Here is a tiny trained network, its code and every weight. The questions are about switching its units off for an input and a target symbol, where a switched-off unit gives its printed mean instead of its output.

import numpy as np


def w(rows, s, z=0):
    codes = np.array(rows[::2]) - 128.0
    scale = np.full(codes.shape[1], s)
    scale[-1] = z or s
    return codes * scale


def f(y):
    return y / 2 * (1 + np.tanh(0.7978845608 * (y + 0.044715 * y**3)))


def softmax(a):
    e = np.exp(a - a.max(-1, keepdims=True))
    return e / e.sum(-1, keepdims=True)


def log_softmax(a):
    a = a - a.max(-1, keepdims=True)
    return a - np.log(np.exp(a).sum(-1, keepdims=True))


def net(x, mask):
    ids = ['αβγδεζηλμξπστφψω'.index(c) for c in x.split()]
    T = len(ids)
    res = E[ids] + P[:T]
    u = 0
    for l in range(2):
        r = res
        for j in range(2):
            rows = slice(4 * j, 4 * j + 4)
            q, k, v = (r @ M[l][rows].T for M in (Q, K, V))
            z = softmax(np.where(np.tri(T) > 0, q @ k.T / 4**0.5, -1e9)) @ v
            o = O[l][rows]
            res = res + np.where(mask[u + j], z, o[:, -1]) @ o[:, :-1]
        u += 2
        y = f(res @ A[l][:, :-1].T + A[l][:, -1])
        res = res + np.where(mask[u : u + 12], y, B[l][:, -1]) @ B[l][:, :-1]
        u += 12
    return log_softmax(res[-1] @ U[:, :-1].T + U[:, -1])


Q, K, V, O, A, B = {}, {}, {}, {}, {}, {}
E = w([
[94,173,184,99,116,152,89,115,124],'α',
[92,159,163,101,86,160,95,71,158],'β',
[101,132,135,165,84,122,74,39,133],'γ',
[126,116,164,122,151,84,55,165,128],'δ',
[75,157,114,109,119,84,78,163,134],'ε',
[147,188,146,85,104,66,92,101,145],'ζ',
[145,167,146,161,192,5,215,57,175],'η',
[144,79,110,135,157,73,120,103,79],'λ',
[166,167,144,145,103,92,111,151,85],'μ',
[87,100,105,149,128,125,139,170,82],'ξ',
[104,134,110,78,79,73,143,123,114],'π',
[166,133,74,137,76,113,129,138,148],'σ',
[79,64,136,104,125,103,155,140,171],'τ',
[123,99,194,122,94,93,150,142,134],'φ',
[122,148,128,176,156,125,167,92,81],'ψ',
[149,173,62,191,108,136,142,143,114],'ω',
],0.023)
P = w([
[113,58,110,2,94,181,28,59,33],'0',
[101,93,111,70,72,147,76,97,72],'1',
[97,108,116,111,63,119,127,120,96],'2',
[83,145,128,171,51,82,170,157,138],'3',
[80,170,136,209,50,61,189,190,160],'4',
[70,186,132,250,57,36,230,227,186],'5',
],0.0071)
Q[0] = w([
[29,155,57,161,86,77,164,111,131],'0.h1',
[224,80,180,189,166,195,157,155,178],'0.h1',
[90,67,156,53,122,99,180,139,101],'0.h1',
[160,119,218,155,118,51,65,142,84],'0.h1',
[166,247,170,143,103,187,176,119,192],'0.h2',
[88,186,132,189,2,17,97,154,45],'0.h2',
[141,100,183,249,62,84,58,83,167],'0.h2',
[38,125,152,36,70,109,95,101,192],'0.h2',
],0.0098)
K[0] = w([
[130,151,143,184,156,74,231,130,157],'0.h1',
[107,140,140,72,152,193,38,133,143],'0.h1',
[144,121,182,108,118,151,177,137,85],'0.h1',
[120,106,138,156,77,97,91,169,97],'0.h1',
[103,135,131,170,161,100,53,81,171],'0.h2',
[137,139,113,171,149,52,254,140,178],'0.h2',
[127,144,125,146,147,56,152,187,135],'0.h2',
[126,65,93,152,116,92,143,156,129],'0.h2',
],0.013)
V[0] = w([
[167,104,95,147,173,35,121,130,130],'0.h1',
[80,181,123,118,142,145,100,54,205],'0.h1',
[125,157,134,180,97,161,111,153,172],'0.h1',
[99,166,82,155,122,92,43,81,183],'0.h1',
[89,254,146,55,158,125,159,183,83],'0.h2',
[130,112,83,120,6,170,227,82,130],'0.h2',
[159,98,74,159,197,84,79,84,129],'0.h2',
[92,130,117,158,82,139,109,180,82],'0.h2',
],0.0068)
O[0] = w([
[68,223,54,101,60,141,156,94,128,205],'0.h1',
[135,165,134,94,184,209,148,154,184,104],'0.h1',
[163,124,209,127,144,171,166,175,76,77],'0.h1',
[66,219,175,74,122,198,157,156,159,252],'0.h1',
[71,185,136,109,226,138,109,139,80,164],'0.h2',
[137,113,114,2,82,150,208,150,81,197],'0.h2',
[134,135,80,195,85,172,99,167,145,103],'0.h2',
[32,146,168,115,124,124,176,75,138,233],'0.h2',
],0.0063,0.0025)
A[0] = w([
[189,151,51,133,172,130,76,217,115,64],'0.n1',
[143,165,88,149,165,225,150,126,78,100],'0.n2',
[104,113,154,129,142,151,179,23,202,28],'0.n3',
[99,184,163,123,83,180,103,103,175,3],'0.n4',
[145,76,176,110,84,95,106,215,137,70],'0.n5',
[119,103,101,125,137,234,112,130,126,46],'0.n6',
[98,68,115,171,149,182,148,193,113,74],'0.n7',
[58,70,127,174,157,157,167,59,105,116],'0.n8',
[103,117,99,143,176,72,95,157,86,52],'0.n9',
[230,138,95,254,155,155,152,121,56,132],'0.n10',
[150,104,138,123,137,61,119,97,134,51],'0.n11',
[183,71,66,134,153,63,167,145,88,43],'0.n12',
],0.0084,0.0043)
B[0] = w([
[28,134,209,122,41,148,123,165,151,130],'0.n1',
[129,11,139,105,120,207,135,109,134,126],'0.n2',
[138,134,177,78,147,143,162,214,83,171],'0.n3',
[168,103,83,176,138,46,65,166,138,253],'0.n4',
[102,106,122,151,74,109,140,1,107,201],'0.n5',
[133,167,120,63,150,131,95,166,103,115],'0.n6',
[209,136,99,77,144,83,139,177,88,107],'0.n7',
[85,130,123,60,140,53,121,179,126,183],'0.n8',
[129,182,195,129,65,137,127,150,146,171],'0.n9',
[31,131,131,83,103,154,158,28,152,170],'0.n10',
[159,206,134,141,171,218,137,127,130,134],'0.n11',
[113,204,159,128,137,129,87,146,190,152],'0.n12',
],0.0076,0.0037)
Q[1] = w([
[165,125,161,99,54,73,146,67,54],'1.h1',
[131,201,171,183,141,123,143,193,124],'1.h1',
[141,108,104,68,107,108,114,168,64],'1.h1',
[2,187,114,119,67,73,131,129,149],'1.h1',
[81,150,190,157,85,106,154,183,208],'1.h2',
[138,140,134,171,195,104,107,205,127],'1.h2',
[119,182,137,152,78,55,100,134,109],'1.h2',
[175,92,158,197,149,155,141,136,172],'1.h2',
],0.014)
K[1] = w([
[68,55,168,170,80,158,247,137,87],'1.h1',
[105,164,99,129,123,35,183,167,151],'1.h1',
[98,41,87,59,115,156,168,76,146],'1.h1',
[168,141,129,146,150,94,249,127,118],'1.h1',
[118,199,127,189,152,84,213,141,175],'1.h2',
[132,154,127,71,68,55,58,139,149],'1.h2',
[96,151,108,129,115,97,235,101,149],'1.h2',
[85,129,155,120,134,104,31,156,94],'1.h2',
],0.012)
V[1] = w([
[196,201,149,94,135,136,103,85,144],'1.h1',
[169,161,154,124,97,157,134,63,76],'1.h1',
[142,167,126,152,109,146,109,170,12],'1.h1',
[140,140,61,89,93,126,132,190,110],'1.h1',
[114,139,139,63,122,58,70,110,140],'1.h2',
[166,131,86,52,91,170,144,142,153],'1.h2',
[73,175,37,147,133,151,109,113,109],'1.h2',
[173,128,134,169,88,111,96,183,190],'1.h2',
],0.011)
O[1] = w([
[160,240,150,158,180,102,169,154,99,87],'1.h1',
[154,165,88,137,102,63,179,166,109,147],'1.h1',
[239,151,178,79,40,91,126,143,150,104],'1.h1',
[174,102,188,165,80,190,183,116,107,141],'1.h1',
[104,153,126,97,130,151,189,118,226,254],'1.h2',
[49,156,165,190,107,110,170,128,73,114],'1.h2',
[181,57,177,211,149,103,160,121,157,193],'1.h2',
[143,209,160,96,66,146,114,2,113,44],'1.h2',
],0.0094,0.0091)
A[1] = w([
[132,34,93,90,173,118,158,138,139,81],'1.n1',
[140,119,71,48,147,136,67,164,137,19],'1.n2',
[104,179,74,213,92,176,138,151,77,48],'1.n3',
[63,110,87,179,47,181,61,151,152,2],'1.n4',
[199,149,147,152,197,164,57,186,75,104],'1.n5',
[153,137,121,226,233,171,101,95,78,159],'1.n6',
[43,176,165,184,127,106,134,171,109,92],'1.n7',
[113,205,111,60,87,185,131,66,176,96],'1.n8',
[114,105,188,106,69,73,108,57,108,31],'1.n9',
[100,184,157,171,155,154,3,190,80,49],'1.n10',
[145,125,55,163,32,170,123,196,111,21],'1.n11',
[109,133,116,200,83,103,145,109,54,111],'1.n12',
],0.0079,0.0061)
B[1] = w([
[193,221,120,173,151,158,68,131,87,255],'1.n1',
[167,131,160,151,97,96,193,32,92,168],'1.n2',
[130,101,96,43,120,130,95,140,156,182],'1.n3',
[229,140,125,146,214,142,174,62,89,209],'1.n4',
[172,17,47,170,73,194,191,96,234,129],'1.n5',
[112,156,158,133,79,181,39,164,79,148],'1.n6',
[165,97,111,82,131,179,152,91,99,244],'1.n7',
[118,89,103,202,147,143,92,176,25,224],'1.n8',
[179,163,53,97,173,203,152,129,134,175],'1.n9',
[255,31,168,72,143,57,166,106,120,150],'1.n10',
[103,147,163,114,221,117,120,100,101,166],'1.n11',
[125,148,179,76,141,96,68,81,175,212],'1.n12',
],0.0075,0.0083)
U = w([
[173,147,110,141,125,119,15,77,100,117],'α',
[105,85,160,157,112,147,255,172,142,128],'β',
[188,97,137,46,227,104,158,124,135,2],'γ',
[165,85,64,198,138,127,123,211,107,184],'δ',
[98,156,130,191,26,198,75,176,56,207],'ε',
[205,47,81,86,51,216,110,175,149,176],'ζ',
[121,230,185,195,199,124,175,119,106,97],'η',
[125,56,235,165,136,62,115,104,32,177],'λ',
[105,93,100,147,170,197,157,71,102,119],'μ',
[51,135,54,67,106,66,88,131,114,189],'ξ',
[119,156,196,77,81,151,153,37,121,105],'π',
[187,180,128,117,68,94,116,192,161,121],'σ',
[38,134,207,107,133,152,51,158,196,183],'τ',
[145,115,102,247,75,94,159,33,180,75],'φ',
[126,130,155,54,167,179,113,204,75,99],'ψ',
[168,152,109,124,150,158,153,120,138,79],'ω',
],0.0053,0.0033)

Each question gives the input, a string of symbols that net reads in full, and the target symbol t.
The units are the heads (4 rows each of Q, K, V and O) and the neurons (one row each of A and B). Each row of codes is followed by its name. A weight is (code - 128) times the scale printed after its matrix; where a second scale follows, it is the last column's (O, A, B and U).
mask holds one flag per unit, layer by layer, with each layer's heads first. A switched-off unit (its flag False) gives its mean, the last column of its rows in O or B, instead of its output. The means were averaged over made-up inputs and are rounded, as every weight is.
A unit's drop is (log p(t) with every unit on - log p(t) with that unit switched off) / (log p(t) with every unit on - log p(t) with every unit switched off).
The circuit of an input: a set's keep is (log p(t) with only the set's units on - log p(t) with every unit switched off) / (log p(t) with every unit on - log p(t) with every unit switched off). Starting from the 12 units with the biggest drops (on a tie, the unit counted first), units are removed one at a time, each time the one whose removal leaves the highest keep (on an exact tie, the one counted first), for as long as the keep stays at least 0.8.
circuit, biggest first: the units of the circuit, biggest drop first
top k neurons: the k neurons with the biggest drops, biggest first
top k neurons in layer l: the k neurons of layer l with the biggest drops, biggest first
drop when u is switched off: that unit's drop, to one decimal
input σ ε π, target π: circuit, biggest first -> [1.h2, 0.h2, 1.n12, 1.h1]
input ψ γ δ, target δ: top neuron -> [0.n10]
input ε σ ε γ ζ, target η: circuit, biggest first -> [0.h1, 1.h1]
input λ γ ε, target φ: circuit, biggest first -> [1.h2, 0.h1, 0.h2]
input δ σ μ λ ε, target σ: circuit, biggest first -> [1.h1, 0.n12, 0.h1, 0.n9]
input ε δ γ η γ, target α: circuit, biggest first -> [0.h2, 1.h2]
input μ ε δ τ ε ε, target μ: circuit, biggest first -> [1.h1, 1.n4]
input ω ε λ, target λ: circuit, biggest first -> [1.h2, 0.n2]
input ζ ζ β, target η: circuit, biggest first -> [1.h1, 0.h1]
input σ τ ω ξ μ δ, target ζ: top 2 neurons in layer 0 -> [0.n2, 0.n7]
input γ π δ φ ε, target ξ: circuit, biggest first -> [0.h2, 1.h2]
input ε α β δ γ, target α: circuit, biggest first -> [1.h2, 0.h2, 1.h1]
input ω η γ ω, target μ: top 4 neurons -> [0.n1, 0.n10, 1.n4, 0.n2]
input π β λ ψ η δ, target λ: top neuron in layer 1 -> [1.n10]
input δ γ ε ξ β ε, target ζ: circuit, biggest first -> [1.h1, 0.h1]
input ε ζ τ ε μ π, target β: circuit, biggest first -> [0.h2, 1.h2, 1.h1]
input γ ε π ε ψ ε, target δ: circuit, biggest first -> [1.h2, 0.n10]
input ε ε ε σ, target π: circuit, biggest first -> [1.h2, 1.n12, 0.h2]
input π ζ α τ, target μ: circuit, biggest first -> [1.h1, 1.n4]
input λ ω δ ε, target λ: top 2 neurons -> [0.n10, 0.n4]
input α μ ε ε ψ, target δ: top 2 neurons in layer 1 -> [1.n1, 1.n12]
input π γ α, target β: top neuron in layer 0 -> [0.n4]
input φ ε σ ξ λ, target π: top 2 neurons in layer 0 -> [0.n8, 0.n4]
input ε η γ γ ε, target γ: top 3 neurons -> [1.n10, 0.n1, 1.n7]
input ε ψ δ ε σ, target π: top 3 neurons in layer 1 -> [1.n12, 1.n8, 1.n11]
input ω γ σ ψ, target δ: top 3 neurons -> [0.n10, 1.n1, 0.n6]
input γ ε δ α, target τ: top neuron in layer 0 -> [0.n9]
input σ δ ω γ γ δ, target α: top 4 neurons in layer 0 -> [0.n2, 0.n9, 0.n3, 0.n10]
input γ π γ, target β: drop when 0.n1 is switched off -> 0.0
